Below is a small trained network, with its code and all its weights. Each question gives an input and a target symbol and asks what happens when units are switched off, that is, made to give their printed mean instead of their output.

import numpy as np


def w(rows, s, z=0):
    codes = np.array(rows[::2]) - 128.0
    scale = np.full(codes.shape[1], s)
    scale[-1] = z or s
    return codes * scale


def f(y):
    return np.maximum(y, 0)


def softmax(a):
    e = np.exp(a - a.max(-1, keepdims=True))
    return e / e.sum(-1, keepdims=True)


def log_softmax(a):
    a = a - a.max(-1, keepdims=True)
    return a - np.log(np.exp(a).sum(-1, keepdims=True))


def net(x, mask):
    ids = ['αεζλξψ'.index(c) for c in x.split()]
    T = len(ids)
    res = E[ids] + P[:T]
    r = res
    for j in range(2):
        rows = slice(2 * j, 2 * j + 2)
        q, k, v = (r @ M[0][rows].T for M in (Q, K, V))
        z = softmax(np.where(np.tri(T) > 0, q @ k.T / 2**0.5, -1e9)) @ v
        o = O[0][rows]
        res = res + np.where(mask[j], z, o[:, -1]) @ o[:, :-1]
    y = f(res @ A[0][:, :-1].T + A[0][:, -1])
    res = res + np.where(mask[2:6], y, B[0][:, -1]) @ B[0][:, :-1]
    return log_softmax(res[-1] @ U[:, :-1].T + U[:, -1])


Q, K, V, O, A, B = {}, {}, {}, {}, {}, {}
E = w([
[223,50,134,79,98,106,133,129,88,78,75,214],'α',
[166,131,87,121,10,38,168,55,162,145,169,132],'ε',
[202,109,210,26,49,64,210,171,14,170,224,47],'ζ',
[119,116,110,119,187,195,90,19,178,24,168,158],'λ',
[178,97,202,194,180,33,161,42,186,138,62,198],'ξ',
[63,153,87,219,92,153,89,156,54,119,117,171],'ψ',
],0.012)
P = w([
[176,2,187,218,87,142,81,51,186,152,122,227],'0',
[175,104,171,193,106,56,76,68,163,40,98,192],'1',
[183,124,124,183,144,80,111,77,117,82,116,189],'2',
[182,130,113,177,153,97,120,108,116,90,128,176],'3',
[167,134,110,163,141,110,140,120,110,99,133,162],'4',
[159,134,110,152,140,111,147,134,108,100,135,146],'5',
[148,139,119,140,130,117,147,136,106,102,128,131],'6',
[149,141,119,129,125,119,142,140,98,107,131,117],'7',
[143,144,126,121,119,121,138,144,101,110,130,111],'8',
[125,143,132,104,125,116,136,158,110,110,147,120],'9',
[117,140,133,97,116,123,142,149,91,122,147,116],'10',
[107,147,143,79,112,118,122,140,78,130,158,116],'11',
[101,158,163,74,97,131,119,141,85,127,153,111],'12',
[115,147,138,67,110,134,127,151,95,153,165,122],'13',
],0.0082)
Q[0] = w([
[78,186,101,202,95,66,178,51,200,161,210,71],'H0',
[144,107,1,128,25,102,77,120,113,77,123,159],'H0',
[109,189,132,146,221,139,146,93,170,178,84,141],'H1',
[112,161,148,175,105,113,126,183,84,156,67,125],'H1',
],0.0059)
K[0] = w([
[76,226,137,204,109,54,159,39,238,221,206,77],'H0',
[58,163,1,113,12,202,8,103,152,83,204,140],'H0',
[232,35,91,99,126,125,135,122,100,119,140,149],'H1',
[94,129,151,155,90,98,134,172,46,178,70,186],'H1',
],0.005)
V[0] = w([
[140,82,171,150,136,173,52,87,166,90,121,178],'H0',
[254,82,189,82,136,52,202,107,206,171,62,144],'H0',
[198,101,166,166,76,38,172,139,87,156,112,163],'H1',
[41,151,96,153,126,115,124,203,85,167,49,116],'H1',
],0.0082)
O[0] = w([
[181,112,143,132,141,44,131,116,125,140,58,117,255],'H0',
[255,183,143,30,42,91,219,133,41,158,200,50,176],'H0',
[181,129,147,209,94,88,65,128,163,128,100,201,242],'H1',
[100,193,114,106,70,136,141,208,110,195,146,178,24],'H1',
],0.0091,0.0067)
A[0] = w([
[74,116,142,94,237,193,129,96,161,98,90,1,82],'N0',
[124,245,87,79,91,190,184,160,76,129,219,67,151],'N1',
[201,5,186,192,90,60,121,66,133,100,158,68,50],'N2',
[97,186,70,196,169,125,53,217,142,177,65,152,3],'N3',
],0.0061,0.0047)
B[0] = w([
[245,198,147,64,62,76,135,227,2,191,229,75,149],'N0',
[88,85,56,202,200,138,39,56,194,102,92,166,142],'N1',
[12,97,121,116,141,221,93,138,160,179,170,182,252],'N2',
[141,218,152,6,96,32,168,163,74,187,204,44,169],'N3',
],0.007,0.018)
U = w([
[110,135,108,93,125,151,96,135,164,144,126,129,7],'α',
[58,63,139,247,197,196,46,89,221,95,69,212,147],'ε',
[148,159,157,16,53,130,190,211,36,195,168,43,165],'ζ',
[77,100,103,92,124,141,144,131,153,141,118,100,88],'λ',
[117,136,99,93,125,151,100,131,154,151,126,131,1],'ξ',
[201,143,154,128,142,62,141,66,121,60,95,120,233],'ψ',
],0.014,0.0079)

Each question gives the input, a string of symbols that net reads in full, and the target symbol t.
The units are the heads (2 rows each of Q, K, V and O) and the neurons (one row each of A and B). Each row of codes is followed by its name. A weight is (code - 128) times the scale printed after its matrix; where a second scale follows, it is the last column's (O, A, B and U).
mask holds one flag per unit, heads first, then neurons. A switched-off unit (its flag False) gives its mean, the last column of its rows in O or B, instead of its output. The means were averaged over made-up inputs and are rounded, as every weight is.
A unit's drop is (log p(t) with every unit on - log p(t) with that unit switched off) / (log p(t) with every unit on - log p(t) with every unit switched off).
The circuit of an input: a set's keep is (log p(t) with only the set's units on - log p(t) with every unit switched off) / (log p(t) with every unit on - log p(t) with every unit switched off). Starting from all 6 units, units are removed one at a time, each time the one whose removal leaves the highest keep (on an exact tie, the one counted first), for as long as the keep stays at least 0.8.
units of the circuit, in order: the units of the circuit, biggest drop first
top k neurons: the k neurons with the biggest drops, biggest first
heads that matter: for each layer, one digit per head in row order, 1 if its drop is at least 0.15 and else 0, layers parted by /
drop of u: that unit's drop, to one decimal
input ψ α ψ ψ ψ ξ ψ ε ψ λ ε α, target ψ: top 2 neurons => N2; N3
input ψ λ ξ ε ε ψ α, target ε: top neuron => N3
input λ ξ λ α ζ ψ λ λ ψ ε ζ λ λ ζ, target λ: heads that matter => 00
input α ψ α ξ ζ α, target ζ: heads that matter => 10
input λ ψ λ ψ, target ψ: units of the circuit, in order => N2; H1; N0
input α λ ε λ ε, target λ: units of the circuit, in order => H0; N2; H1; N3
input ε λ ε α, target ε: units of the circuit, in order => N2; H1
input ψ λ λ ψ ξ α λ ξ ξ λ, target ζ: units of the circuit, in order => H1; N0
input ξ ψ ε ζ ψ ψ ξ ζ, target ψ: units of the circuit, in order => N1; H0; N3
input ψ ζ ε ε λ ψ λ ψ ζ ψ ψ ξ λ, target ζ: units of the circuit, in order => N0; H1
input ε λ ε ζ ε ζ, target ε: top 3 neurons => N1; N3; N2
input ξ α ψ λ λ ζ ε, target ε: units of the circuit, in order => N3; N0
input λ ψ ζ ζ λ, target ψ: units of the circuit, in order => N0; H1; N3
input ψ α λ λ ξ α ψ ε ξ ψ ψ ζ ψ ζ, target ψ: top 2 neurons => N1; N2
input ε ε λ λ λ ξ ψ ψ λ λ α ε, target λ: units of the circuit, in order => N3; H1; N0
input λ λ λ λ ε ε λ ψ ψ α λ α ξ, target ε: units of the circuit, in order => N3
input ε λ ε ε ψ ψ ψ λ ε ε ψ ε, target ψ: top 3 neurons => N2; N1; N3
input ζ λ ψ ξ λ ψ ψ ψ ε ψ ψ ε, target ψ: units of the circuit, in order => N2; H1; N3; N0
input α α λ ψ λ λ ε ψ ξ, target ε: top 2 neurons => N2; N3
input ε ψ ε ξ ε ψ, target ψ: units of the circuit, in order => N2
input α λ ζ ζ ξ ε λ, target ψ: top 2 neurons => N3; N0
input ψ α α ψ α, target ζ: top 2 neurons => N1; N2
input ψ α ε ε, target ε: top 3 neurons => N2; N3; N0
input α ξ ψ ψ ψ, target ζ: drop of N3 => 6.9
input ζ α ψ α ε ζ ξ ψ λ ψ ξ ξ, target ζ: drop of H0 => 4.7
input λ ψ ψ ψ λ ψ ψ ψ ξ α ε λ α, target ψ: drop of N2 => 3.7
input ψ ε ξ λ ξ ψ ξ, target ζ: drop of N1 => 0.1
input ψ ψ ψ, target ζ: top neuron => N3
